[-33 -23  17  26  56 -43 -10 -53  70  21 -31  26  -3  30 -10  40   1  39
 -27 -56  13  -8  46  41  26   0 -16 -45  -2  50 -21  19 -11  58]
dof
[-27   0  19  16 -12   9   3  50 -16   4   2  28  49 -22 -12  31 -40   1
  15 -39  23 -10  -1  -3  10 -36 -10  40 -19  45  33   3  10   4]
vepo
[ 21  55  35  13  -1 -13   3   0 -41 -29  23  13  22  13 -34   4  10  28
  -7   9  17 -50  28 -12  -5 -58 -37  12  25  53  31  56 -32  51]
nat
[ -1 -31 -21  46  46 -48  -2 -60  73  13 -35  18   8  26  -8  -4 -34 -75
 -19 -64  16  23  -9  31   1   4 -35 -18  12  49 -30   9 -64  50]
dof
[ 21 -13   1   3  33 -12 -25 -11  -1   4  19   2  -1  11   6  51  -8 -70
  15  36 -23  36 -25  18   3  46  34  10  18  51 -20 -50   7  -3]
Siso
[ 21  25  41  26  18  21  30 -11  -1 -47  40  -2  26  -8 -21 -41  18  83
  -3 -31  29 -64   7 -31   6 -58 -33  10  14  35   7  58 -27  43]
bil
[-63  -2  23  11  58 -25   1  17  54  34 -17  41  23  21 -48  58 -16  34
  -3 -49  41  -1   9  30  44  21 -30  -2 -67  42  41   5   9  50]
Siso
[ 12 -24 -37   5 -10  29   5  20  -9  14 -37 -11  15  13 -14   4  -4 -53
  -5  15   5  14 -32 -46 -15   4 -23 -22 -14 -57  26   9  -2 -34]
vinod
[-16 -21 -14  -2 -41  34  -1   3  24  -8  20   8  19   2  23 -25 -13  -3
  19  -4  -7  35 -18  32  -8   1   0   7  -5  -2  -6  -5   2 -20]
pode
[ -6 -29   8  15  41   1  39 -60  87  27 -24  -5  21  28 -56  19  27  49
 -36 -63   6   6  23  41  38  58 -27 -19 -22  37 -52  25  -7  56]
pode
[-31  16 -18  -7 -43  19  15  44   2   2  17  37  30 -25 -16   6  25   7
  47 -20  17  36 -19 -21   6  -6  11  51 -12   1  26 -22  16 -23]
pode
[-11  11  -9  -9  23  23  21   7  22  15 -38   7   3  15 -20   7   1 -39
  29 -18   1  -5 -34 -56 -18   3 -32 -29 -17 -45   2   0 -24 -19]
riv
[-35  12  13  39 -38 -33 -17  59 -21  -7  25  12  15 -51 -39  -7 -12 -48
  61 -34  46 -24   3 -21  21 -18  -5  27  -4  18   6   0  16  55]
pode
[-27 -44   3  51  51 -23 -16 -57  44  27 -25  45  33  19 -28  74  11  38
 -14 -58  34  -5  37  31  28  -1 -37 -29 -19  52  16  -4  24  57]
dof
[ -7  81  40  12  -8  -8  -2  56 -21  -9  26  25  23 -22 -21 -11   5  50
  32 -20  10 -44  10 -21   0 -38  -1  28 -32  29  58  30 -64  10]
Siso
[-46   6  15   4  52   8   0 -40  57   5  14  57  11  36 -28  31  29  98
  -7 -39  12   6  22  39  29  -5   2 -35  -6  57  36  28  -6  65]
vinod
[ 13   2  -1  -7  -1   8  23  18   4  24  -3  33   1   7  -9  63  34  -6
  10  11  13  41 -26   1  -3  15  34  17  11  22  12 -50  -2 -26]
vepo
[-50 -30  -5  36  44  23 -14   4  52  33 -23  58  -4  21 -34  46  17  68
  -4 -34  20  10  29   0  33   9  -4 -58 -44  16  33  24  40  47]
vinod
[-47 -32 -18  22  56 -67  32 -53  92  48 -11  38 -21  31 -31  28  -6  22
  -5 -60  17  15  23  68  17  38  -3 -13 -11  57 -29 -10 -47  62]
nat
[-18 -29 -35 -20  37 -11   3 -11 -21  43  10  11 -18  14  29  49  -7   7
  -1  45 -26  33  26  34  -9  57  32 -23 -22  27  23 -65  13 -39]
nat
[-17  37  26  -2 -11 -39 -18   2  -6 -29  48  29   3  -2 -14 -28  19  89
  10 -46 -10 -31  -1 -28  -6 -36   4  29  12   2  15  39 -36   9]
bil
[  3   0 -22 -16  14   4  42  33  15  -2   2  -6   3   6   8  -3  15 -21
  25  22  19  43 -80 -29  -9  27 -27  10  24 -33  19   3 -41 -86]
Betuf
[-23 -28   3   1  15  -2 -13 -54  72  21  -6  45   9  39  -9  30 -14  35
 -14 -50 -11  11  36  54  22  -1 -25 -39 -26  40 -17  23  10  52]
pode
[ -9 -24  14  28   6   5   9  31 -10   0   5  -6  39 -30 -18  40 -18 -28
  41   7  36 -41 -28  -7  29 -18 -30  11 -24   0  12  24  31  28]
Betuf
[ 10 -17 -30  -2 -16  21   0  33  56  -7  24  13  31 -11  -7  43 -29 -82
  36  -7  26  28 -52 -49  19 -28  -7   3   4  18  30 -34   4   3]
Siso
[ 32  11   8   0  27 -22 -34 -28 -54  39  34  11  -1 -28   9  72   2   5
  42  16 -33  -1  16 -14 -14  35  32  -2 -22  57  32 -60   5 -33]
bil
[ -7  33  -3 -19 -10 -12  -6  15  -6 -32  72  13  -2 -19 -18 -44  12  96
   2 -48   4 -27  24 -29   2 -40  29  39  26  30  41  35 -60  48]
vinod
[-23   3  25  18  -8  11 -33  43  -7  -1 -29   3 -10 -32 -15  -3 -36 -71
  37 -23  37 -33  -5 -24  31 -36 -18 -35 -14 -16  -8  43  41  56]
Noner
[ 17   5  16  12   7 -12  25  31  19 -27  60  -8  15   4 -52 -32 -11  41
   2 -55  43 -33 -12 -14 -13 -42 -44  38  16  25  23  43 -44  69]
Rifu
[  9 -47 -51   4   1  44 -47   9  10  18  20  17  23 -20 -13  16 -38  13
  17 -50 -31   5   1 -53   3   2  11 -11 -49  -7  37  -1  13  14]
vinod
[ 13  62  53  10  49 -29  17 -21 -11 -26  49   3  18  11 -34 -19  49  76
  14  15   5 -53  -2 -12  -1 -23  -2  12  19  36  15  46 -47  49]
bil
[ -2  16  19  13  -6 -30  -6  37 -39 -25  16 -24  74 -14 -59  28  -9 -39
  28  -4  19 -54 -38  -9  -6 -47 -24  58  -6   1  30 -24 -21  48]
siza
[ -6  40  40  14   8 -10  22   2   2 -41   0  22  37  10  -8  -3  29  36
  16 -15  28 -59  20 -17   6 -86 -20  11  41  27  12  65 -23  49]
dof
[  5  -1  -7 -32  59  -7 -44   3 -17  23   7  -6 -21  18 -27  36  17 -36
  15  56 -47  21 -18 -13 -17  31  32 -17 -25  -4 -13 -50 -28  18]
Noner
[ 17 -12 -27  10  12 -13 -34 -21 -54  18   5   2  18 -14  22  30  -8 -36
  12  16 -43   6   6  17 -14  39  18 -16 -29   2  44 -36  18 -27]
siza
[-32  24  14  12   2  -9 -23  77  -5  -6  -7  15   6 -15 -28  17 -22 -49
  41  -5   0   2 -67 -25   2  -6  -1   8 -39 -16  -5 -20 -41  -1]
Betuf
[  0  11   5  21 -50 -23 -32  31 -53 -12   2  -6  39 -24 -27  19 -68 -93
  21 -27  15 -37 -15 -13  -9 -37 -38  23 -13  29  21   3 -16  34]
nat
[  3  -9 -27  -2 -21  32 -26   9  29  28   4  15  19 -18  -1  36 -53 -23
  -4 -47  12  26 -14 -27   2 -28 -13  20 -20  12  23 -47   6  -2]
riv
[ 22  11 -26  -5  12  29   3  48  -7  25 -17 -12  17  19  -4  -4 -13 -13
 -13  26  -1  21 -41 -32 -16  14 -10 -20  -9 -35  49   8 -29 -48]
vinod
[-45  -5   0  12  58 -48   3 -37  38  42  -4  26 -13  12 -38  20  -3  36
 -27 -78  24  15   6  35  21  64  -7   7 -16  30   0 -18 -19  46]
riv
[ 12   2  14   7  23  24   3   6 -30   5  -3   7  28   5 -33  66  57  -3
  25  48 -40  -8  -4 -41 -13  19  25 -33 -25   6   6 -36  -3 -14]
vepo
[ 10  48   5   5   5 -18  62  11 -10 -49  54   7  33   3   1 -43  32  40
   0 -20   4 -19  -2 -24  -3 -35  -5  10  71  21  12  38 -30 -12]
Rifu
[  0  -5   1   6 -12  12   3  58 -27 -18  18   5  26   1  10  -6 -49 -58
  31  -9 -18 -21 -34  -4 -22 -19  -1  -5 -11  -7   2   6   8   4]
Rifu
[-19 -20 -19 -32  -6   9 -10  13  16   2 -34  -9  -9  10   7  -2 -38 -59
  -3   6   2  21 -42 -16  -1 -20 -34  -3 -49 -69  -4   0  -7 -23]
Betuf
[-55 -25   9  36  54 -48  27 -48  98  20 -24  14  44  25 -45  32  31  66
 -19 -86  20 -12   6  31  36  36 -27 -30 -10  32  -8  28 -39  45]
dof
[-28  11  22  10 -37  17  36  84 -34  11  -3 -11  17 -44 -13  43   3 -43
  74  12  36 -12  -8 -26  -6  -6   2  13 -22   3  36 -13  52 -26]
Rifu
[ 48 -34 -27  10  15  -7  30  58  -3  23 -36 -23 -28  23 -10 -25 -23 -87
 -14  28  28  20 -47 -43 -39  -2 -24  15  16 -60 -22  -8 -46 -35]
vepo
[  3  46  23  16  29 -22  37  20 -22 -25  58  23  16   0 -10 -48  22  84
  35 -39  -2 -45  13 -11 -18 -19  -9  13  26  20  29  62 -43  13]
Rifu
[  4  50  11  30  48 -18 -24  46   5 -42  55  50  45  12 -16 -31 -13  83
  18 -57 -15 -37 -16 -32   0 -68 -18   6  45  34  38  35 -51  26]
siza
[   8   14   21    2  -13   10  -14   34  -19    9  -26    6   -1  -29
  -25   32  -26 -114   50    3   32  -22  -25   -9   16  -31   -1    7
  -12   17   -5   17   17   65]
Noner
[  4 -32  -8 -41 -12  15  -2  29  17  23 -16  -2 -18  11  -6   7 -22  -2
   6 -19  -8  21 -14 -22 -25  -1  -1  36 -30 -34   4  15 -10 -19]
vepo
[  9 -21 -24  -8   3  15   7   5  -2   7  -9 -18  11  10  12 -25 -22 -17
   4  -6   6  -5 -26 -53 -20  -5 -42   9  23 -68   7  34  14 -43]
riv
[-13 -24   6  10 -41  13  18  60  -5   3 -16   8  31 -25 -31  52 -33 -98
  31 -29  26  -8 -46 -13  -2  -2   0  15 -38  27  16 -22 -15  23]
vepo
[ 11 -20 -52 -20  32 -37  62  13  64  43  24 -17   2  23 -15  -3   6  -7
  17   7  -9  10 -20 -27 -31  11 -10 -18 -15 -43  26 -16 -70 -24]
Rifu
[ 34   8  -6 -24   4  79  34  -1  19  -4  -1  -2  34  21 -12  11  32  14
  -3  39   8  29 -36 -19 -22 -35 -43   4  -2   9  40  12 -43 -36]
Noner
[ 20 -28 -52 -43   3  20  -9   7 -28  23  14 -33   9 -19   2  50   2 -54
  13  52 -35  38  -3 -55  -5  35  47  19  -2   6  28 -48  30 -38]
vinod
[-33  10  27  13  -5  15 -24 109   3   1 -13  14  25 -11 -22  36 -42 -36
  37 -22  17  -9 -33 -21 -10 -19  -5  22 -39  51  42  15 -27  24]
dof
[ 29  -9  -2 -13  34  -8  -5  -6   1  20  26   0 -10  -1  -8  60   9 -21
  -8  18   7  29 -12  21  17  26  26  -3  43  69 -11 -51  -7  14]
Noner
[ -6 -69 -35  24 -16  28   4  -2  51   9  17  33  34  -7  -8  40 -12  14
  23 -47   0  -1   0 -41  -4 -34 -23 -38 -28  -2  26 -19 -11  -7]
vepo
[ 30  14   4  -1  36 -24 -15   0 -55   4  -9   1  29  -1 -16  66 -12 -45
  -9   3 -26 -25  12  -2   5   3   8  -1  -4  48  19 -39  10  20]
siza
[-14   6  -8  -2 -21  50  14  39  27  13 -38   6  14 -10   5   5 -26 -52
 -21   9  17  36 -22  19  18 -40  11  21 -23  14 -18 -19   3   4]
Noner
[ 49 -19 -31 -20  13  -2  22  -3  42  14 -23  -3  13  34  -8   2 -27 -62
 -22   2  -7  28 -28 -51 -20 -39 -33  17  25 -22 -11  19 -38 -23]
vepo
[ -5 -16   3  15 -81  36  -6  61  -7  -6  17  14  34 -44 -36  25 -20 -66
  65 -33  49   2 -36 -14   6 -23 -16  59 -23  21  21   3  34  40]
pode
[-21 -22   1   9 -26   6   7  77   9   1 -20 -10   2 -36   6  43 -48 -97
  18   4  17  10 -46 -15  34   9   7  10 -17  18 -16   6  32  -7]
Betuf
[  6  24  16  15  43 -30  -7  11  -7 -35  22  10  34  15 -26 -18  13  36
   3  -5 -34 -50  17 -31   1 -42 -11  17  28  19  14  73 -14  47]
siza
[-24 -17  -1  40 -34  14 -18  22  -7   9 -16  11  13 -37 -22  25 -56 -79
  11 -48  30 -29   3 -14   4 -26 -20  -3 -53  22  12 -18   5  62]
riv
[-38   0  20  27 -26 -13 -23  72 -27  -1  -8  18  12 -31 -32  47 -21 -86
  51   3  41  -9 -16 -22  12  -8  -5  36 -40  21  35  -4  34  30]
Siso
[  3  39  14  10 -10  -6 -12   5 -36  -7   8  14  12  -7   1  31  41 -27
  24  43  23  27 -15 -15  10  15   5  13  19   0  43  -9  36 -38]
Siso
[-32 -17  25  26  91 -21   4 -40  52  29 -41  21   5  39 -38  25  -4  21
 -44 -39   6 -15  19  65  45  33 -19 -54 -23  44 -44  30  -5  81]
Noner
[-22 -28 -19 -18  45 -46  29 -44  80  26  -4  22 -12  40 -50  37 -10  25
 -39 -62  23  -1  22  28  25   7 -18   1 -11  45 -18   1 -34  86]
nat
[ -6  39  16  12  -7 -51  13 -53  31 -12  30  17  43   1  -4  -1  12  45
 -30 -11  -1 -38  62  21  32 -59  -6  25   6  46  27  57 -27  48]
Siso
[-16  30   9   9  36 -75  23   1   7 -16  21  12  34   3 -23 -26   2  61
  -8 -53 -27 -72  36   9   9 -36   7  27  12  22   5  47 -62  55]
siza
[ -6 -13 -20  11 -62  68  25  13  38  -9 -29 -24  74 -23   3   6 -13  -6
 -24 -17  -5  11 -18   4  13 -39 -10  26 -43 -16  24   3  27 -24]
siza
[ 44  -7  17   1  64  10 -12 -21 -42   6   7  -3   6  16 -23  59  31  10
  -5  39 -40   9  19 -24 -13  24  23   2  19  47 -32 -48   3 -11]
vepo
[-46 -20   6  28  64 -46  39 -67  61  33 -21  36   0  17 -39  46  17  18
  -2 -77  13  -1  45  43  33  42 -17 -52 -30  46 -16   3  21  60]
Rifu
